The symbols move the points like this.
q97 z q289
q97 i q754
q151 z q336
q151 i q708
q255 z q446
q255 i q974
q409 z q885
q409 i q682
q925 z q113
q925 i q368
q833 z q614
q833 i q846
q740 z q433
q740 i q813
q18 z q651
q18 i q267
q515 z q974
q515 i q580
q720 z q814
q720 i q885
q74 z q446
q74 i q128
q477 z q831
q477 i q422
q754 z q926
q754 i q473
q412 z q433
q412 i q833
q780 z q442
q780 i q596
q910 z q425
q910 i q446
q499 z q117
q499 i q369
q885 z q712
q885 i q901
q682 z q284
q682 i q113
q942 z q156
q942 i q384
q473 z q192
q473 i q614
q534 z q187
q534 i q427
q105 z q610
q105 i q425
q912 z q534
q912 i q644
q930 z q881
q930 i q211
q712 z q79
q712 i q442
q369 z q977
q369 i q151
q433 z q255
q433 i q655
q813 z q655
q813 i q912
q610 z q682
q610 i q314
q596 z q765
q596 i q745
q422 z q912
q422 i q229
q427 z q409
q427 i q610
q117 z q373
q117 i q580
q88 z q708
q88 i q499
q442 z q384
q442 i q745
q156 z q590
q156 i q765
q449 z q343
q449 i q433
q881 z q112
q881 i q806
q541 z q854
q541 i q515
q766 z q368
q766 i q477
q373 z q88
q373 i q499
q79 z q720
q79 i q409
q854 z q370
q854 i q18
q289 z q863
q289 i q590
q745 z q608
q745 i q682
q349 z q499
q349 i q370
q370 z q814
q370 i q651
q212 z q754
q212 i q648
q977 z q651
q977 i q780
q104 z q769
q104 i q864
q708 z q648
q708 i q78
q91 z q930
q91 i q694
q775 z q754
q775 i q942
q590 z q775
q590 i q854
q737 z q412
q737 i q958
q887 z q910
q887 i q105
q742 z q905
q742 i q212
q561 z q187
q561 i q742
q343 z q229
q343 i q255
q753 z q422
q753 i q343
q769 z q846
q769 i q522
q864 z q78
q864 i q289
q648 z q765
q648 i q442
q446 z q74
q446 i q284
q619 z q590
q619 i q187
q806 z q91
q806 i q534
q128 z q395
q128 i q930
q683 z q449
q683 i q473
q908 z q813
q908 i q561
q644 z q737
q644 i q449
q229 z q644
q229 i q683
q425 z q314
q425 i q91
q238 z q766
q238 i q473
q484 z q908
q484 i q846
q112 z q128
q112 i q91
q639 z q808
q639 i q79
q846 z q484
q846 i q515
q242 z q769
q242 i q813
q113 z q105
q113 i q910
q831 z q238
q831 i q912
q983 z q284
q983 i q926
q522 z q515
q522 i q926
q447 z q908
q447 i q983
q267 z q336
q267 i q780
q901 z q117
q901 i q105
q655 z q619
q655 i q255
q694 z q211
q694 i q806
q905 z q983
q905 i q742
q314 z q113
q314 i q336
q808 z q596
q808 i q373
q384 z q267
q384 i q608
q284 z q477
q284 i q753
q78 z q580
q78 i q863
q336 z q553
q336 i q442
q192 z q104
q192 i q737
q269 z q126
q269 i q806
q926 z q742
q926 i q192
q187 z q212
q187 i q905
q368 z q885
q368 i q831
q651 z q541
q651 i q336
q395 z q79
q395 i q881
q958 z q833
q958 i q769
q553 z q18
q553 i q384
q580 z q104
q580 i q499
q211 z q806
q211 i q925
q765 z q151
q765 i q88
q863 z q619
q863 i q775
q126 z q925
q126 i q238
q614 z q422
q614 i q590
q814 z q639
q814 i q712
q608 z q780
q608 i q885
q974 z q740
q974 i q908

In the rows, zero is written as 129.

The rows follow the links: the fewer symbols apart two points are, the more alike their rows tend to be.

Each row is also shifted at random along 7 hidden directions that mean nothing.

Some points, each with a row of numbers:
q373 -> [  91  106  143  166  166  155  150  140  144  130  132  158  115  136   97  115  109  195  116  134  140  138  118  114  112  113  112  133  128  139  157  111  128   91  129  114  126  129   89]
q854 -> [ 181  174  104   96   57  123  171   92  130  143  149  134  104   84  194   91  141  143  214  132  120  161  122  160  106  120  125   97  182   93  105  142  156  154  148  106  166  120  126]
q128 -> [ 127  146  131  117  131  114  139  114  165  137   91  122  169  149  111  123  106  112  145   95  117  107  131  104  141  152  125  168  111  163  106  131   94  151  124  131  113  124  117]
q211 -> [  99  141  107  146  139   99  103  139  148  123  150  134   76  147  164  175  149  140  189  129  137  128  143  164  132  102   79  142  111  157  131  122  152  156  177  155  177   99   86]
q775 -> [ 157  112  146  136  158  107  147  140   95  136  106  139  147  118  124   95  117  128  133  130  148  160   85   70  137  155  119  134   73  123  156  102  111  124  105  107  122  127  141]
q433 -> [ 127  166  116  109  111  149  133   99  161  117  158  122  129  142  160  125  176  127  115  124  115  114  152  162  101  123  143  126  150  117  112  126  136  119  115  151  149  140   99]
q427 -> [ 147  111  124  124  137  131   99   89  125  150  147  101  157  146  145  156  140  102  100  122  141   88  108  132  150  116  144  102  144  143   96  150  154  132  139  131  107  137  134]
q449 -> [ 161  153  110  118  110  134  165  118  145  108  163  104  128  152  194  122  170  110  130  117  144  128  132  147   96  141  157  131  147  111  113  135  142  127  117  183  171  153  122]
q742 -> [ 124  110  171  199  186  119  102  132  128  156  144  154  125  113  118  142  146  116  126  146  165  115   80  124  138   75   79  102   76  140  172   84  144  107  132  121  138  102   84]
q683 -> [  48  126   93  145  107  114  104  146  171   98  129  114  130  140  149  120  152  142  137  117  141  140  166  146  117  102  105  133  109  150  153  112  119  157   91  163   86  145  136]
q814 -> [ 190  136  165  162  106  151  185  125  173  142  128  162  146  113  115   78   94  130  107   95  126  134   71  119  159  105  126  121  191  111  120  131  145  118  150  118  134  139  102]
q977 -> [ 154  128  120   73  122  153  173   91  135  150  111  145  137  103  109  107  104  169  103  136   96  156   92  116  146  160  172  126  141  135  124  134  108  110  105   79  102  148  162]
q499 -> [ 111  126  139  167  131  132  190  147  133  136  121  139  148  119  137   96   93  162  182  123  173  132  120  104   89  132  118  127  127  132  146  135  124  130  118  135  140  121  103]
q780 -> [ 220  162  146  118  123  178  100  156  125  117  159  160  128  154  168  118  153  139  111  120   93  125  133  139  121  132  147  108  185   87  162  167  174  103  144   86  125  135   52]
q473 -> [ 123  131  123  188  174   77  136  154  129  111  154  131  109  138  187  132  164  139  128  128  170  141   88  116  142  125   95  104   84  151  151  113  161  138  108  168  157  135  110]
q745 -> [ 175  119  127  108  102  170  106  126  127  134  145  131  137  138  143  125  131  122  113  126  117  130  125  141  127  112  160  110  181  103  142  157  151  119  145  100   97  140  125]
q596 -> [ 108   98  148  181  188  141  165  185  153  138  102  132  167  134  136  145   95  151  140  149  174  124   98  111  105  133  143  128   69  182  208  149  109  120   85  125   80  135  125]
q447 -> [ 186  130  187  131  149  135  145  117  106  152   87  128  205  105   68   99  100   65   66  121  121   98   90   74  150  160  154  133  109  120  111  120   90  111   92  110  104  133  159]
q813 -> [  65  142  145  136  133  151  113  131  155  119  128  147  115  105   77  152  140  127   91  146  105  122  153  160  122  107  122  144  112  130  144   97   98  102  107  141  133  124  128]
q930 -> [ 164  152  118  117  149  119  129  114  137  126  155  127   73  158  165  172  161  131  160  128  120  127  125  161  127  132  122  149  132  134  103  129  154  126  191  150  210  115   87]
q284 -> [ 118   97  104  104   82  147   85   93  125  124  168  111   87  134  129  144  169  110  116  131  130  147  140  171  126   68  130  120  168   93  113  102  155  121  168  148  142  131  153]
q238 -> [  92  103  102  131  120  104   87  160  117   93  133  126   90  143  114  140  131  141   99  125  114  152  153  135  166  121  112  134  130  129  130  125  138  142  143  138  108  140  157]
q515 -> [  98  161  160  156  152  128  157  155  127  131  110  151  141   90  101  133  103  137  129  148  126  111  134  128  122  146  119  132  109  141  143  127  110  117   96  128  151  115  111]
q590 -> [ 141  125  132  130  133  110  125  149  105  123  115  138  129  126  133   93  128  141  152  134  135  157  128   95  121  143  110  130   92  114  160  113  122  138  110  106  116  120  121]
q522 -> [ 183  164  186  130  132  117  191  114   99  146   94  152  179   78   81   78   85   99   93  116  115  111   84   76  158  181  137  124  139  109   92  126  102  118   97  108  157  125  142]
q887 -> [  76  102  111  119   94  138   89  107  121  146  135  107  163  122  124  150  116  107  151  120  155   98  147  134  123   97  125  121  135  147  128  130  133  151  118  138  101  114  136]
q740 -> [ 139  169  146  132  122  159  126  159  140  106  139  129  144  133  141  137  153   96  121  133  119   98  175  154   85  133  144  142  143  102  142  140  125  116  114  156  156  126   88]
q958 -> [  93  169  131  118  124  122  143  118  135  118  128  150  118  100  109  119  126  149  104  131   94  123  145  141  144  144  120  122  140  131   96  124  122  126  105  123  147  133  126]
q765 -> [ 167  116  130   99  118  152  147   92  121  141  121  146  136  131  109   71  118  172  119  118  113  160  106  100  120  139  138  123  156  100  125  117  125  107  133   81  104  140  124]
q942 -> [ 130  125   86   98  126   98  127  100  119  147  123   91  135  128  199  119  148  145  194  153  141  144  143  133   96  144  141   98   95  145  129  149  125  166  106  101   80  134  165]
q644 -> [  80  138  118  149   80  140   97  211  144   65  128  128  119  144  126  112  141  112  141  111  127  142  207  146   98  106  114  160  145   97  176  128  121  147  117  171  124  133  112]
q88 -> [ 167  132  149  121  111  158  148  130  119  123  111  145  170  147  105   53  100  161  120   98  110  131  138   78  108  152  133  131  174   85  118  138  122  114  128   90  103  136   94]
q753 -> [ 154  128  142  152  123  147  131  166  132   95  147  134  140  148  139  115  150   98   92   96  150  139  112  115  129  119  141  149  136  103  162  110  137  110  117  177  157  144  109]
q477 -> [ 141  100  146  141  151  157   52  236   91   49  151  149   60  180   93  170  154  114   44  135  100  154  173  137  149  127  138  164  145   81  186  131  151   87  170  157  153  139  112]
q368 -> [ 159  120   83  132  101   83  172   75  127  144  182   98   71  122  219  141  159  131  169  128  175  151   73  167  148   98  123   83  171  131   70  132  188  155  172  176  197  139  161]

From each start, follow one symbol. Which point do you reach?
Answers are names.
start [ 154  133   95  114  108  100  100  133  100  107  158  103   91  158  181  160  153  110  150  118  129  126  152  152  143  132  126  118  167  114   91  159  170  158  181  157  167  129  135]
z	q113
start [ 119  144  103  115  106  142  110  119  157  103  149  103  146  165  169  119  172  124  113  113  126  112  163  145  107  124  141  127  144  123  122  139  135  134  104  157  107  151  113]
i	q255
start [ 128  119  107   91  118  111  155  128   99   98  123  126   85  116  112  114  131  144   80  141  110  186  121  122  152  162  150  146  125  110  113  107  112  119  118  144  149  156  201]
i	q590
start [  31  114   64  107  143  130   21   87  175   98  176  116   72  181  144  163  206  200   58  142   78  131  184  181  151   85  109  100  130  159  113  111  156  122  123  117   63  156  117]
i	q229
start [  76  142  106  131  109  114  103  121  192  132  100  109  150  152  128  134  116  134  181  106  111   95  182  148  125  115   99  150  126  168  108  147  104  176  142  120   80  120  113]
z	q79
start [ 157  153  117  110   56  147  126  199  104  108  132  134   90   97  158  135  123  111  216  148  125  164  181  174   80  122  141  140  166   81  183  162  137  152  151  126  158  109  132]
i	q267
start [ 116  143  124  100  108  170  113   92  160  124  140  135  139  134  100  119  159  132   87  117  104  128  134  142  123  107  139  142  151  117  123   95  117   97  111  137  130  139  110]
i	q974
start [ 166  115  141  151  138  113   98  145  115  125  140  125  104  145  132  152  147   81  130  123  144  123  118  132  142  107  109  136  124  112  129  119  147  133  176  152  170  111  119]
z	q187
start [ 142  118  156  157  163  145   80  186   97  113  139  127  179  164  134  174  121   79   97  112  156   75  134  102  138  142  142  136  115  141  172  161  151  127  111  150  120  117   85]
i	q910
start [ 167  117  154  118  107  125  102  144   72  123  111  118  121  109   94  111  126   84  128  151  112  134  163  126  114  132  132  122  139   71  115  126  120  126  157  111  130  117  164]
i	q192
start [  96  182  121  125   87  136  124  116  161  109  135  146  143  115  124   99  142  142  112  106   97  113  165  140  130  126  111  125  163  118  107  122  129  138   99  130  128  133   97]
i	q833
start [ 180  127  106   90  153  152  153  113   96  135  158  121   84  148  179  143  159  172  149  164  126  152  130  146   82  150  172  113  145  108  130  150  155   96  152  113  159  141  121]
i	q708
start [ 239  143  153  120  133  167  143  113  139  122  164  142  104  163  141  118  143  132   57  117   95  115   99  145  151  129  161  113  219   87   82  163  173   87  188  115  157  153   97]
z	q814
start [ 164  101  120  116  185  104  171   96  114  126  148  128   85  139  135  154  144  139   41  135  141  162   33  111  197  158  159  127  111  152   97  109  143   95  130  163  169  168  186]
z	q238
start [  77  141  131  148  130  161  100  174  167  115  124  169   96  124  101  138  115  186  129  141   89  140  168  162  127  105  106  132  139  134  184  137  126  118  132   85   92  123   88]
i	q651
start [ 155  142  149  121  100  155  164  185  118  121   99  169  124   83   93  115   81  127  143  132  119  168  115  121  131  147  145  155  136  110  190  132  104  119  118  113  144  121  141]
i	q336
start [  98  170  130  148  146   99  155  177  132   97  114  107  162  131  166  132  130  115  126  131  131  100  174  128  106  180  143  136  101  148  128  166  112  152   68  168  127  148  130]
i	q958
